Below is a small trained network, with its code and all its weights. Each question gives an input and a target symbol and asks what happens when units are switched off, that is, made to give their printed mean instead of their output.

import numpy as np


def w(rows, s, z=0):
    codes = np.array(rows[::2]) - 128.0
    scale = np.full(codes.shape[1], s)
    scale[-1] = z or s
    return codes * scale


def f(y):
    return y / 2 * (1 + np.tanh(0.7978845608 * (y + 0.044715 * y**3)))


def softmax(a):
    e = np.exp(a - a.max(-1, keepdims=True))
    return e / e.sum(-1, keepdims=True)


def log_softmax(a):
    a = a - a.max(-1, keepdims=True)
    return a - np.log(np.exp(a).sum(-1, keepdims=True))


def net(x, mask):
    ids = ['ΘΠΦΩγδεηλμτ'.index(c) for c in x.split()]
    T = len(ids)
    res = E[ids] + P[:T]
    r = res
    for j in range(2):
        rows = slice(4 * j, 4 * j + 4)
        q, k, v = (r @ M[0][rows].T for M in (Q, K, V))
        z = softmax(np.where(np.tri(T) > 0, q @ k.T / 4**0.5, -1e9)) @ v
        o = O[0][rows]
        res = res + np.where(mask[j], z, o[:, -1]) @ o[:, :-1]
    y = f(res @ A[0][:, :-1].T + A[0][:, -1])
    res = res + np.where(mask[2:10], y, B[0][:, -1]) @ B[0][:, :-1]
    return log_softmax(res[-1] @ U[:, :-1].T + U[:, -1])


Q, K, V, O, A, B = {}, {}, {}, {}, {}, {}
E = w([
[125,31,168,131],'Θ',
[134,85,78,92],'Π',
[123,154,108,107],'Φ',
[82,190,134,88],'Ω',
[102,188,241,113],'γ',
[113,79,128,129],'δ',
[171,112,187,182],'ε',
[191,176,119,91],'η',
[254,45,189,60],'λ',
[88,80,149,97],'μ',
[152,120,227,132],'τ',
],0.021)
P = w([
[72,158,68,173],'0',
[79,119,149,50],'1',
[108,79,170,1],'2',
[91,156,135,160],'3',
[127,117,155,79],'4',
[93,190,145,165],'5',
[137,157,156,124],'6',
[122,214,161,173],'7',
[156,178,154,164],'8',
[128,196,152,170],'9',
],0.0093)
Q[0] = w([
[110,253,99,127],'head 0',
[2,138,133,100],'head 0',
[88,174,101,157],'head 0',
[183,132,112,135],'head 0',
[135,89,170,100],'head 1',
[114,74,105,159],'head 1',
[202,203,105,123],'head 1',
[109,97,47,24],'head 1',
],0.012)
K[0] = w([
[151,175,110,131],'head 0',
[140,114,204,185],'head 0',
[187,74,86,111],'head 0',
[90,36,76,210],'head 0',
[161,83,142,148],'head 1',
[12,70,62,73],'head 1',
[165,162,106,86],'head 1',
[173,136,90,66],'head 1',
],0.011)
V[0] = w([
[237,86,136,170],'head 0',
[100,113,203,249],'head 0',
[104,158,213,100],'head 0',
[143,43,127,77],'head 0',
[172,191,174,125],'head 1',
[90,142,194,133],'head 1',
[87,116,140,139],'head 1',
[190,154,148,173],'head 1',
],0.013)
O[0] = w([
[206,77,147,87,2],'head 0',
[116,118,106,199,92],'head 0',
[135,47,68,61,250],'head 0',
[112,142,124,165,126],'head 0',
[128,97,80,3,164],'head 1',
[1,92,114,129,198],'head 1',
[106,133,106,155,143],'head 1',
[132,52,126,106,89],'head 1',
],0.0093,0.0081)
A[0] = w([
[149,116,91,255,169],'neuron 0',
[119,149,63,63,2],'neuron 1',
[69,111,146,77,138],'neuron 2',
[149,162,69,98,170],'neuron 3',
[118,42,135,149,95],'neuron 4',
[125,44,203,157,95],'neuron 5',
[44,84,110,100,59],'neuron 6',
[84,92,109,197,160],'neuron 7',
],0.009,0.0043)
B[0] = w([
[132,98,102,93,164],'neuron 0',
[228,145,90,172,210],'neuron 1',
[113,75,158,191,246],'neuron 2',
[119,254,100,98,178],'neuron 3',
[205,212,237,136,155],'neuron 4',
[87,237,83,145,160],'neuron 5',
[197,146,136,201,243],'neuron 6',
[144,149,190,63,179],'neuron 7',
],0.0068,0.012)
U = w([
[132,149,222,159,116],'Θ',
[245,184,123,197,93],'Π',
[141,134,143,106,3],'Φ',
[16,181,49,56,169],'Ω',
[154,98,5,172,5],'γ',
[78,127,137,126,186],'δ',
[27,1,103,65,229],'ε',
[153,169,105,45,179],'η',
[151,81,155,20,88],'λ',
[124,173,100,108,42],'μ',
[164,106,55,124,141],'τ',
],0.0093,0.0044)

Each question gives the input, a string of symbols that net reads in full, and the target symbol t.
The units are the heads (4 rows each of Q, K, V and O) and the neurons (one row each of A and B). Each row of codes is followed by its name. A weight is (code - 128) times the scale printed after its matrix; where a second scale follows, it is the last column's (O, A, B and U).
mask holds one flag per unit, heads first, then neurons. A switched-off unit (its flag False) gives its mean, the last column of its rows in O or B, instead of its output. The means were averaged over made-up inputs and are rounded, as every weight is.
A unit's drop is (log p(t) with every unit on - log p(t) with that unit switched off) / (log p(t) with every unit on - log p(t) with every unit switched off).
The circuit of an input: a set's keep is (log p(t) with only the set's units on - log p(t) with every unit switched off) / (log p(t) with every unit on - log p(t) with every unit switched off). Starting from all 10 units, units are removed one at a time, each time the one whose removal leaves the highest keep (on an exact tie, the one counted first), for as long as the keep stays at least 0.8.
units of the circuit, in order: the units of the circuit, biggest drop first
most important unit: the unit with the biggest drop
top k neurons: the k neurons with the biggest drops, biggest first
which heads matter: for each layer, one digit per head in row order, 1 if its drop is at least 0.15 and else 0, layers parted by /
drop of u: that unit's drop, to one decimal
input Ω Ω Ω Ω Π, target Ω: units of the circuit, in order	head 0
input Π Ω Ω η ε, target ε: top 3 neurons	neuron 1; neuron 3; neuron 6
input Ω η Ω Θ Ω γ Π Ω η, target η: units of the circuit, in order	head 1; neuron 3
input δ Θ Θ, target Θ: which heads matter	00
input Θ Ω γ Ω Ω, target γ: which heads matter	10
input Θ Θ η Θ Θ Θ μ, target Θ: top 2 neurons	neuron 7; neuron 4
input Π ε Ω, target ε: which heads matter	10
input Π η Π, target η: which heads matter	11
input Ω Ω Ω τ γ Φ Ω, target γ: which heads matter	11
input Ω Ω η Ω Ω γ Ω Ω Ω λ, target λ: which heads matter	01
input Π Θ Θ λ Ω, target λ: which heads matter	11
input γ Π Π Ω Ω τ Ω ε, target ε: which heads matter	01
input γ γ Ω η η Θ ε Ω λ, target λ: which heads matter	01
input Ω Ω Θ Π Π Ω Ω Π, target Ω: top 4 neurons	neuron 6; neuron 1; neuron 2; neuron 4
input Ω Ω γ, target ε: most important unit	neuron 2
input γ Θ γ Θ Ω τ, target ε: drop of neuron 6	-0.2
input Θ η Ω Π Θ η Ω Ω, target η: drop of neuron 1	0.2
input Ω δ η Ω λ λ Ω, target λ: drop of neuron 5	0.1
